Below are the code and all the weights of a small trained network. Each question names an input and a target symbol and asks about switching units off, where a switched-off unit gives its printed mean instead of its output.

import numpy as np


def w(rows, s, z=0):
    codes = np.array(rows[::2]) - 128.0
    scale = np.full(codes.shape[1], s)
    scale[-1] = z or s
    return codes * scale


def norm(h):
    return h / np.sqrt((h * h).mean(-1, keepdims=True) + 1e-5)


def f(y):
    return y / 2 * (1 + np.tanh(0.7978845608 * (y + 0.044715 * y**3)))


def softmax(a):
    e = np.exp(a - a.max(-1, keepdims=True))
    return e / e.sum(-1, keepdims=True)


def log_softmax(a):
    a = a - a.max(-1, keepdims=True)
    return a - np.log(np.exp(a).sum(-1, keepdims=True))


def net(x, mask):
    ids = ['ΔΛΞΣαβεητω'.index(c) for c in x.split()]
    T = len(ids)
    res = E[ids] + P[:T]
    u = 0
    for l in range(2):
        q, k, v = (norm(res) @ M[l].T for M in (Q, K, V))
        z = softmax(np.where(np.tri(T) > 0, q @ k.T / 3**0.5, -1e9)) @ v
        res = res + np.where(mask[u], z, O[l][:, -1]) @ O[l][:, :-1]
        u += 1
        y = f(norm(res) @ A[l][:, :-1].T + A[l][:, -1])
        res = res + np.where(mask[u : u + 4], y, B[l][:, -1]) @ B[l][:, :-1]
        u += 4
    return log_softmax(norm(res)[-1] @ U[:, :-1].T + U[:, -1])


Q, K, V, O, A, B = {}, {}, {}, {}, {}, {}
E = w([
[68,57,170,132,59],'Δ',
[43,137,156,192,153],'Λ',
[159,138,58,98,157],'Ξ',
[155,111,19,46,116],'Σ',
[88,38,209,147,72],'α',
[192,97,232,141,122],'β',
[11,81,138,101,91],'ε',
[146,56,100,139,55],'η',
[202,2,43,34,72],'τ',
[120,118,130,82,193],'ω',
],0.0087)
P = w([
[141,137,102,116,153],'0',
[114,114,162,70,138],'1',
[86,135,91,110,94],'2',
[147,63,81,166,128],'3',
[147,38,167,62,200],'4',
[70,182,154,13,74],'5',
[82,133,52,184,50],'6',
[167,2,119,189,189],'7',
],0.009)
Q[0] = w([
[199,7,142,179,254],'L0H0',
[100,109,186,47,181],'L0H0',
[167,153,191,40,143],'L0H0',
],0.0092)
K[0] = w([
[128,150,65,208,60],'L0H0',
[166,10,97,157,183],'L0H0',
[125,58,123,161,230],'L0H0',
],0.011)
V[0] = w([
[162,68,192,37,65],'L0H0',
[1,56,128,83,93],'L0H0',
[169,147,14,128,37],'L0H0',
],0.0062)
O[0] = w([
[237,94,179,126,129,133],'L0H0',
[114,2,173,87,108,254],'L0H0',
[146,188,145,67,28,138],'L0H0',
],0.0084,0.0054)
A[0] = w([
[151,68,2,170,88,9],'L0N0',
[124,128,169,27,76,136],'L0N1',
[46,149,253,213,64,226],'L0N2',
[162,203,43,191,133,103],'L0N3',
],0.008,0.0011)
B[0] = w([
[89,141,202,37,232,202],'L0N0',
[146,15,23,177,135,242],'L0N1',
[200,64,44,6,237,254],'L0N2',
[150,150,254,119,50,116],'L0N3',
],0.0054,0.0043)
Q[1] = w([
[119,109,237,160,179],'L1H0',
[84,188,116,136,75],'L1H0',
[139,20,150,2,172],'L1H0',
],0.0082)
K[1] = w([
[148,181,76,99,144],'L1H0',
[140,56,184,73,112],'L1H0',
[108,246,131,201,106],'L1H0',
],0.011)
V[1] = w([
[213,96,252,82,131],'L1H0',
[219,94,38,120,255],'L1H0',
[174,193,145,101,112],'L1H0',
],0.0073)
O[1] = w([
[194,77,95,126,241,2],'L1H0',
[132,202,234,56,176,241],'L1H0',
[148,160,1,135,171,49],'L1H0',
],0.0089,0.0035)
A[1] = w([
[199,100,34,202,199,247],'L1N0',
[122,50,161,57,156,251],'L1N1',
[24,151,127,207,105,137],'L1N2',
[73,165,108,255,155,58],'L1N3',
],0.0088,0.0022)
B[1] = w([
[109,213,214,213,85,157],'L1N0',
[160,204,61,117,178,249],'L1N1',
[153,160,105,184,189,138],'L1N2',
[118,2,100,75,154,124],'L1N3',
],0.0077,0.012)
U = w([
[126,38,149,139,157,3],'Δ',
[4,94,130,113,138,224],'Λ',
[97,198,40,60,99,75],'Ξ',
[157,120,81,78,90,40],'Σ',
[153,73,159,155,126,68],'α',
[190,187,204,207,153,155],'β',
[124,57,131,121,146,43],'ε',
[120,139,88,176,100,228],'η',
[152,226,141,114,110,165],'τ',
[64,131,137,165,205,167],'ω',
],0.011,0.0042)

Each question gives the input, a string of symbols that net reads in full, and the target symbol t.
The units are the heads (3 rows each of Q, K, V and O) and the neurons (one row each of A and B). Each row of codes is followed by its name. A weight is (code - 128) times the scale printed after its matrix; where a second scale follows, it is the last column's (O, A, B and U).
mask holds one flag per unit, layer by layer, with each layer's heads first. A switched-off unit (its flag False) gives its mean, the last column of its rows in O or B, instead of its output. The means were averaged over made-up inputs and are rounded, as every weight is.
A unit's drop is (log p(t) with every unit on - log p(t) with that unit switched off) / (log p(t) with every unit on - log p(t) with every unit switched off).
The circuit of an input: a set's keep is (log p(t) with only the set's units on - log p(t) with every unit switched off) / (log p(t) with every unit on - log p(t) with every unit switched off). Starting from all 10 units, units are removed one at a time, each time the one whose removal leaves the highest keep (on an exact tie, the one counted first), for as long as the keep stays at least 0.8.
circuit, biggest first: the units of the circuit, biggest drop first
most important unit: the unit with the biggest drop
k most important neurons: the k neurons with the biggest drops, biggest first
k most important neurons of layer l: the k neurons of layer l with the biggest drops, biggest first
input Σ Ξ Ξ Λ, target Ξ: circuit, biggest first -> (L0H0)
input ω Ξ Σ, target τ: circuit, biggest first -> (L1H0; L0H0)
input Ξ Ξ ω Λ Λ Ξ, target η: 3 most important neurons -> (L0N3; L0N2; L1N0)
input Λ Σ ε Σ Λ τ, target Λ: circuit, biggest first -> (L0H0; L1H0)
input Ξ τ τ, target η: 4 most important neurons -> (L0N3; L0N2; L0N1; L1N0)
input Ξ Λ ε ω η Σ τ Δ, target η: 2 most important neurons of layer 0 -> (L0N3; L0N2)
input Ξ Ξ Λ β Σ, target η: 4 most important neurons -> (L0N3; L0N2; L1N0; L1N1)
input Λ Ξ Λ Λ Σ Λ η, target Λ: circuit, biggest first -> (L1H0; L0N0)
input Λ Λ Λ Λ Λ τ Ξ, target Λ: 2 most important neurons of layer 0 -> (L0N0; L0N2)
input Ξ Λ Λ Σ Λ Ξ Ξ ω, target η: 3 most important neurons -> (L0N3; L0N2; L1N0)
input Λ Ξ ε Λ τ Λ α Σ, target Λ: 2 most important neurons of layer 0 -> (L0N2; L0N0)
input Ξ Ξ Δ τ Σ Ξ Ξ η, target η: 2 most important neurons -> (L0N3; L0N2)
input Ξ Ξ Λ, target η: 3 most important neurons of layer 0 -> (L0N3; L0N2; L0N0)
input Λ η Ξ Λ Λ η Ξ Σ, target Ξ: most important neuron -> (L0N1)
input Ξ η Ξ, target η: 3 most important neurons of layer 0 -> (L0N3; L0N2; L0N1)
input Σ ε α ε Σ Λ β Λ, target β: 3 most important neurons of layer 0 -> (L0N3; L0N2; L0N0)
input Ξ α Ξ Δ Ξ Σ, target η: 2 most important neurons of layer 1 -> (L1N0; L1N1)
input Σ Ξ Δ Σ ε, target Ξ: 2 most important neurons -> (L1N1; L0N2)
input Σ Ξ Σ Λ Λ Λ Σ Ξ, target Ξ: 2 most important neurons -> (L0N2; L1N1)
input Λ η Ξ Λ Δ Ξ Ξ, target τ: most important unit -> L0H0
input Ξ Λ τ τ ε Ξ τ, target η: 3 most important neurons -> (L0N3; L0N2; L1N0)
input Ξ Λ τ Σ Λ ε Ξ Λ, target η: 2 most important neurons -> (L0N3; L0N2)
input α ω Λ Ξ β Ξ Ξ Σ, target Ξ: 2 most important neurons -> (L1N1; L0N2)
input β ω Λ Λ Ξ Ξ, target β: 4 most important neurons -> (L1N0; L0N2; L0N1; L0N3)
input Ξ Λ Λ Ξ Λ Λ Λ β, target η: 2 most important neurons of layer 0 -> (L0N3; L0N2)
input β τ Ξ Σ Ξ η, target β: 2 most important neurons -> (L1N0; L0N1)
